Each row has a class, written as a number after it.
[-388 -109  192  -64 -140  547  169 -106 -279 -192  131 -508  -30  196
   50   -6 -376  548 -279  305 -102  197  140  156  211   -4 -202  246
   49 -168 -160 -497 -212   14  -79  296 -251   71  440] => 1
[-149  -54   39 -117 -207  -46 -211 -161  522   85  421   18 -330 -153
  161  197 -111  227  358   78 -114   75  151  -41   42 -215 -225 -374
   60  133  245  318  129   54  381  -21   52  -29 -290] => 7
[-145   42   18 -154 -198   36 -293  124  442  -24  269   14 -113 -130
  -60  156 -275  389  282   44  -60  -29  -33  -81  208  -69 -183 -184
  -81   84  302   50  -70 -103  233   43   26  -22 -376] => 2
[ 103 -214  151 -623 -411  124 -791  181 -143  108 -145   -4  381  -82
   13  108  102  796 -642 -384  121 -659   31  -29  484    8  -15  306
   80  225 -556   65 -321  -19  -69  158  -91 -469  288] => 0
[-289 -101  111   32  -47 -155   95  -35  310 -197   67 -344 -217  -67
  324 -173  512  -67   -5 -196  -40  -12  208  154  199  454 -246 -535
  248  490  136  631 -137   89  284   19 -176  250  177] => 0
[-308  -46  119  -32 -169 -154 -200 -345  754  -95  451  123 -197 -304
  247  284   29  189  362  364 -119  180  -12   30  189 -139   46 -381
  150  194  157   24  181   95  141  269   40  224 -468] => 4
[ -29  -70 -269  -25    7  556  248  165   23  -41  -33 -466   38  186
   -7 -164 -171  386 -310   78   60   15  -74   60  368   57 -110  334
   83   51 -118 -282 -341  -17 -321  126 -384    7  124] => 6
[ 185 -268  295  -77  106  139  -72  149  814  124 -207 -300 -254  212
  899 -447  141  732    9 -511  197 -242 -136  136  141   -1 -266 -376
 -172  176 -340  287  -71  136 -257 -231 -490 -197   75] => 6
[   4 -217 -134  -78   29  309   26   96  144 -179   69 -536   84  245
  263 -468 -258  702 -425  191  155  178 -108  102  276   44   74  254
 -167   56 -254 -309 -306   25 -284  162 -628  -45  359] => 2
[-174   69  -53   28  -63 -104   30   62  336   75   57 -232 -218 -223
   43 -180  432  -34  109   -6  132   58  345  124  133  559 -259 -748
  139  504  121  625 -126   56  256   16 -319  210   71] => 6
[ 195 -417  554   26  197  383   37  -79  430   13 -339 -178 -236  200
  719 -483  400  501  173 -397  419 -279 -242  201  312  -88 -389 -155
  -11 -331 -516  146  -65  210 -352 -208 -244  -29  107] => 7
[-111    1   39  212  -33  -58  -75 -117  288 -175  136 -153 -220 -214
  224 -114  276 -138  384  110  -48  213  176  114   52  275 -106 -667
  216  630  318  563  -36  -30  219   51  -34  297  213] => 7
[ -98 -158  -85 -189   -9  463  360  200  -59 -104   41 -520  -93  219
   81 -222 -256  394 -310   40   31  137 -145   75  177  218 -120  299
 -180   98 -260 -505 -400   59 -231  213 -713   75  345] => 4
[-156   64  152  -89 -106  147 -209  -19  736   11  251  -66 -249  -94
  329  142 -206  506  412   -3 -144 -136   38  -93  130 -216 -277 -487
  151  388  152  -26   54   36  194   73  171 -148 -362] => 7
[-427 -128  273  106  -99  499 -149 -160    1 -232  492 -553   70  278
  121 -185 -287  611 -170  257 -119  298  -85  212   70 -150  100  304
    1   -6 -149 -493  -39    7 -130  376 -219   87  311] => 4
[-509   96  336  -99 -146  269 -111   50  541  -67  409 -144 -228 -177
   38  258 -311  612  448   34 -209   13   80    2  179  -23 -230 -363
   70  219  143  -90  218   46  103  220   73  -32 -351] => 5
[-128   18  -95  109  171   61  241  100  369  -23   83 -256 -246 -116
  130 -283  300   62  334  -24  184   99   89  120  186  469 -131 -632
  173  437   88  496  -19  183   44  -46 -318  357  -67] => 6
[-313  -67  102  273  104  -30  238 -191  637 -210  211 -343 -325    9
  355 -383  524   45   69   46  199  123  122  109  141  369 -136 -713
  351  417   35  770 -118  141  159 -100 -154  318   79] => 3
[-198   17  -50  -63  -89  -34 -119  -29  704 -130  329  -92 -276 -244
  150  216 -135  184  540  155  -32  109  -40   28  196  157 -503 -578
 -132  236  306  106   30   67  276   68 -196  104 -551] => 2
[ -67 -202  -59 -207  -15 -265  275  -25  597   93  168 -168 -492  -77
  454 -233  347  192  134   47  135  182  136   81   12  328   91 -531
  124  289  109  641  -19  141   63   -6 -501  374  -60] => 5
[  12  -54   13  120  -69  172 -177   15  318 -112  -25 -222 -326   32
  245  -91  447   40  132  -15  -62   45  150  -76  167  190 -203 -571
  390  618  -82  379   21  121  -12 -154   -5  101  352] => 0
[ 131 -265   47 -789 -402  153 -726  312  109  262 -210  -18  243 -122
  267    7   40  732 -326 -468  126 -645  -41  119  437  -42   28  170
   20  237 -407  110 -297   37   75  151 -378 -359  253] => 6
[ 166  -17 -182   -8  138   48   83   64  600   51   15 -278 -305  -99
  195 -171  436    1  238   61  211  114   20   45  210  262 -140 -592
  396  683  -31  393 -108  123  -11  -59 -422  172  -43] => 3
[-240  -36  -18    3  -18  533  189  -23   38 -130  242 -413  -45  148
   35 -247 -287  624 -238  261 -120  331  -76    9  233  -33   44  237
   -4   38 -115 -560 -271   38 -263  230 -439  -39  116] => 3
[  41 -150  108 -602 -455  -27 -785  325 -178  147 -194  -19  385 -142
  144   82  102  541 -406 -446   65 -555  -45   95  147 -161  272  177
   66  161 -485  171 -203   82  104  206 -214 -314  425] => 2
[-144  -82   24  -39 -274  135 -204 -282  774  -32  477  -74 -197 -182
  340  254 -185  691  363   58  -44   11  -84   84  293 -178 -110 -455
   47  290  354  192   83  106  117  166 -153  235 -432] => 6
[-136  -42 -250   99   13  117  124   82  549   -7  258 -361 -389  -56
  417 -131  386 -109  189 -106  -76    0  165   -8   79  365 -283 -678
  279  559  202  552  -90  140  356   -1 -208  471 -126] => 3
[ 342 -231  478   34  292  481  -77  114  538   95 -138 -391 -283  408
  718 -579  106  742  334 -318  567  -91 -349  278  291 -152 -387  -56
   66 -102 -536   66   -5  143 -596 -257 -259 -298  213] => 7
[-421   26  177   36 -464  -72 -360 -139  260 -162  389 -272 -154 -298
 -235  164 -134  536  254  232 -176  111  135  -74   33   40 -112 -364
  -73  549  288 -225  244  -52  151  379 -106   55 -314] => 1
[  -3 -199  350   13  287  218  174  140  769   81 -190 -379 -185  225
  842 -458   99  623  154 -433  317 -222 -180  259  321   39 -312 -279
  -20   26 -303  183  -31  196 -399 -181 -441 -151  -93] => 1
[-371  -36  160   11 -338  104 -284 -161  603 -158  421  -90 -244 -159
   29  180 -227  547  276  143 -130  115   -6  -74  118  -94 -209 -369
  -76  215  283   56   41  -15  204  116  -97   63 -263] => 3
[  83 -287 -108 -691 -159   69 -390  448  -14  185 -376 -130  422 -122
  444   -6  154  547  -68 -472  139 -772  -89  117  419  335 -100  125
   65  394 -246  -95 -398  179  -87  389 -426  -10   85] => 7
[  71 -177  787 -149  192  180 -126   59  445   -3 -279 -229 -237   41
  540 -340  152  688  280 -404  383 -236 -134  312  387   20 -596 -211
  -39  -18 -500  202   22  111 -252 -162 -107 -467  207] => 2
[-180  -57  -39   20 -225    9 -442 -131  347 -208  202 -125    5 -269
   35  338 -199  321  207  236  -27  -88   69 -124  181  -96 -296 -245
    9  236  205   41  112   34  196  194  132  220 -188] => 3
[ 152  -50   -1 -150  -60  180  235  145   28   91  126 -488 -132  207
 -127 -223 -290  703 -207  372  387  318   37  154  199  -14  -13  158
 -123 -124 -329 -180 -213   42 -405  222 -775  -42  141] => 5
[ -79 -423  520  -12   49  492 -356   57  380 -140 -152 -362  -55  196
  657 -260  263  594   20 -321  159 -297  -52   33  240   97 -495 -104
   18  -26 -286 -293 -108   63 -345  -94   56 -122  199] => 0
[-533  -30  197  145 -234  195  -19 -213  576  -81  455 -133 -134 -182
  299  103 -171  229  443   74 -205  116   35  117   42  -65 -105 -475
    3   26  351  131  201  137  297  262 -104  323 -290] => 1
[-133   39   23   54  145 -292   79  -95  436 -145 -109 -191 -432 -185
  248  -95  357 -123  189   74  -27   38  238   77   96  214 -297 -738
  252  538  141  707   10   81  239 -110  -19  231 -106] => 0
[-457  -66  229 -199  -64   65   72  -32  553  -72  326  -81 -194 -276
  116  162 -104  484  504   34   59   56  -32  186  300  129 -283 -409
  -75  -46  222  201   11  175  119  154 -279  182 -512] => 5
[-138 -207  657   68  126  428 -152  147  332  -88  -89 -346   32  148
  259 -548   93  681  104 -387  322 -169 -197  201  204   49 -111 -114
 -177  148 -409 -321  -23   53 -544  -58 -359 -367  175] => 4
[  60 -187  444  -72  331  428  246  274  303  221 -613 -232  -40   -4
  659 -340   89  505  313 -615  406 -381 -134  324  202  184 -596 -149
 -162 -178 -330  -90   30  215 -558 -145 -288 -257  192] => 1
[-165 -415  171 -532 -318  160 -582  192  -22   29 -237  -59  463 -202
  421  127  351  497 -317 -444  239 -651  -28  153  429  173   31  138
  207   29 -504  134 -231  195  -70  183 -152  -72  370] => 1
[-108   87   96  134   53  225  165   22  349   -9  114  -99 -148  -81
  188  -91  360  154  323  -90   83   22   68   21  212  284  -70 -643
  467  477  176  649 -159  150  -13 -121   37  223  135] => 2
[-139 -156  108 -154 -101  385   -3  -53 -172 -143  209 -511  131  239
  -76 -104 -311  795 -421  186  232  119  -30  183  302 -142  -83  301
   34 -182 -368  -60 -295   84    6  107 -408  -64  391] => 1
[-138  -98  218  -52 -236  386   36  -37 -253   19   68 -472  -44   70
  -95 -244 -155  624 -381  197   22  201  -10   41  -23    8   62  339
 -110  -65 -382 -483  -92   58 -255  439 -450    9  479] => 2
[-215   83  250   35 -128  289  101 -134 -210 -165  257 -328  -28   81
 -363 -172 -375  715 -451  424  -40  413   76   41  270 -166  337  305
   25  249 -314 -431 -193  -90 -438  256 -361 -266  395] => 4
[-379  162   -4   -5 -204  366 -291  -89  586  -17  401  -40 -252 -137
   58  340 -445  364  396   92 -323   17  -78  -59   20 -338 -155 -229
   82  147  471 -198  100  -91  244   95  334   62 -435] => 6
[-146 -138 -144    7 -142  376  -76   45   99  -68  173 -408  -14  222
   11 -200 -288  567 -152  375   12  299  -41   -4  179    0 -119  248
 -150  -61  -36 -492 -188  -41 -271  132 -429  -67   81] => 1
[-148 -238  -65 -173 -199  374 -136  180 -149 -134  183 -511  142  106
  -97 -230 -227  674 -281  235   38  215  -12   38  148   -9  -27  418
 -131  -31 -242 -551 -186    5 -151  331 -518  -98  216] => 3
[ -11 -294  576   14   56  389 -185  182  359 -118 -138 -329 -140  135
  549 -444  158  760  280 -148  278  -11 -160  180  373   23 -169 -144
   51  176 -547 -332   25  131 -632  -52 -267 -365  188] => 1
[   9 -208 -151  -87  -95  330 -127  -13  298  -43  240 -516  -22  233
  173 -372 -272  683 -370   88   87  171 -112   89  254 -143  202  259
  -65  189  -59  -86 -222  -92 -201  145 -682   11  226] => 7
[-132   24   90  163  -34   51   -1  -86  535  -19  187 -242 -366  -56
   92 -248  351  110   49   84  214  120  222   84   39  179 -136 -618
  292  291 -120  647   97   -2  203 -104    8   92  105] => 6
[  61 -217   40 -685 -401  215 -764  296 -228  142  -18  -37  227  -34
   99   13   84  813 -224 -330   23 -583  -47  -74  297   47   -8  303
  151  390 -471 -167 -173   24  -58  211   27 -463  186] => 7
[ -52 -230   83  126   53  619  204    3   56 -218  202 -525 -122  282
  323 -186 -225  579 -261  -17 -114  204 -205   87  221   -2   43  313
  -24  255 -265 -371 -162   10 -433  154 -411  141  423] => 4
[  86 -172  504 -111  163  304  298  200  217  103 -423 -175 -213   41
  554 -350   70  485  224 -438  262 -111 -166  137   93   69 -425 -170
 -218 -245 -367 -117 -152  245 -373 -125 -458 -162  218] => 3
[ -22 -110 -223 -166  106  478  550   36  265   17  -60 -512 -190   95
  224 -194 -194  569 -164  217   26  169  -87   74  418  162 -326  134
   -1   46 -143 -317 -302  171 -251  298 -835  240  -35] => 3
[-149 -109   31 -197   -6  525   37   14 -176  -24  108 -361   14  133
   29 -176 -227  763 -298  270   12  244    8   68  172  -89 -127  421
   -9 -192 -270 -486 -178   41 -189  184 -160  -58  373] => 4
[  22  114 -147  220  161 -277  273  -33  540 -108  -78 -272 -416  -98
  223 -100  446 -104   97  165   69  104  294  -20  218  402 -153 -802
  329  720   91  753   32   48  -52  -90 -219  339  -58] => 5
[ -79 -149   31  -76  -34  470  186  -46  119   12  380 -479  -18  241
  140 -281 -225  786 -291  287  117  460 -190   93  124   49  168  214
  -35  -71 -317 -422 -325  102 -266  244 -736   98  174] => 1
[-226  -33  -27 -179 -173  100 -228   17  449 -199  211  -31  -33 -176
  115  278 -308  335  334  224    1  -19 -108 -149  270 -117 -105  -70
   -3  -38  434 -311  -65  -46  -27  130  140  176 -402] => 5
[-239   51  130 -128 -107  508   16  -61 -151  137  144 -342  -61  206
 -258 -215 -403  714 -343  292 -113  201    9  -97 -155 -189  264  222
   46   82 -219 -561 -141   -2 -204  201 -333 -155  265] => 1
[ -62 -161  189  -24  -39  385  149 -126  -69   -3   98 -295   21  123
   48 -219 -144  712 -267  181   92  223  -53  153  164 -182  103  265
   21 -211 -402 -200  -68  192 -324  257 -397  -28  298] => 0
[-135   -5  143   -4 -189  404  265   12 -485   97  -37 -422   53  160
 -208  -98 -362  274 -162  142 -108  212    7  240  -85 -165   -3  308
 -167 -200 -157 -419 -162   93  -60  396 -645   49  406] => 1
[-466  -24  162  -15 -308  111 -474 -238  578 -145  525  -95 -132 -221
  101  125  -91  492  274   96  -47   18  -37   19  108  -82 -161 -278
   -1   96  215  -82  219    7  239  166  246   -9 -373] => 6
[  40 -197  -14 -836 -329  231 -621  333 -137  329 -230  -18  437 -103
  219  -81  188  885 -381 -560  281 -707 -114  140  395  139    9  256
  -14  -20 -385  149 -327  180  -81  159 -363 -276  275] => 5
[  21   98  -57  -12   66 -113   -7 -105  462   99   82 -205 -470 -218
  231 -115  401   51  242   37   80  257   75   49 -124  125  -36 -824
  304  605   56  650  -37  222  266 -119 -354  343  108] => 3
[-112  -72   48  103  -10  113   56 -106  339 -136  177 -224 -364  -54
  312 -151  324   77  163  167   39  215  176  -15   87  166 -243 -506
  321  229   64  456    2   98   92  -77  117  253  103] => 0
[-281  -46 -118   84  -29  670  145   56  -44 -225  267 -567   36  298
  179 -185 -424  586 -108  280 -103  303 -133    5  142  -25 -228  350
  -30 -244  -99 -495 -104  112 -134  271 -261  201  276] => 3
[-111 -100   18  215  159  -83   60 -135  460 -294   70 -342 -324   11
  289 -282  406  -51  197  157  218  125  139  127  322  288 -353 -555
  301  387  -95  728   13   98  182 -144  -65  213  164] => 7
[ -97  100  -30   20  -23   68 -117   90  278   46   45 -276 -153    6
  185 -177  320  199  158  -90   50   96  -16  -43   -8  227   38 -521
  391  655   21  649  -99  176   59 -173 -185  160  368] => 1
[-383   70   48 -156 -240  221 -421   26  717 -101  466 -198 -162 -193
  102  250 -419  500  431  107 -225    9  -58  -50  273 -223 -153 -162
  152  404  399 -309  230 -143  166  207  159 -103 -524] => 1
[  15  -67  479 -554 -393  327 -698  250 -434  332 -238    3  366 -135
   56  159  168  847 -344 -527  -53 -573   75  142  270    2 -129  122
   64  126 -680  -65 -282  212    9  338 -158 -379  501] => 0
[ -65  100  -30   61 -106   88 -247  -20  404   28  300 -269 -337    7
  199  -46  274  166  203  -25   51  -11  121   79  132  -16 -167 -636
  427  511  110  724  -30   41  338 -157   92  172  -72] => 1
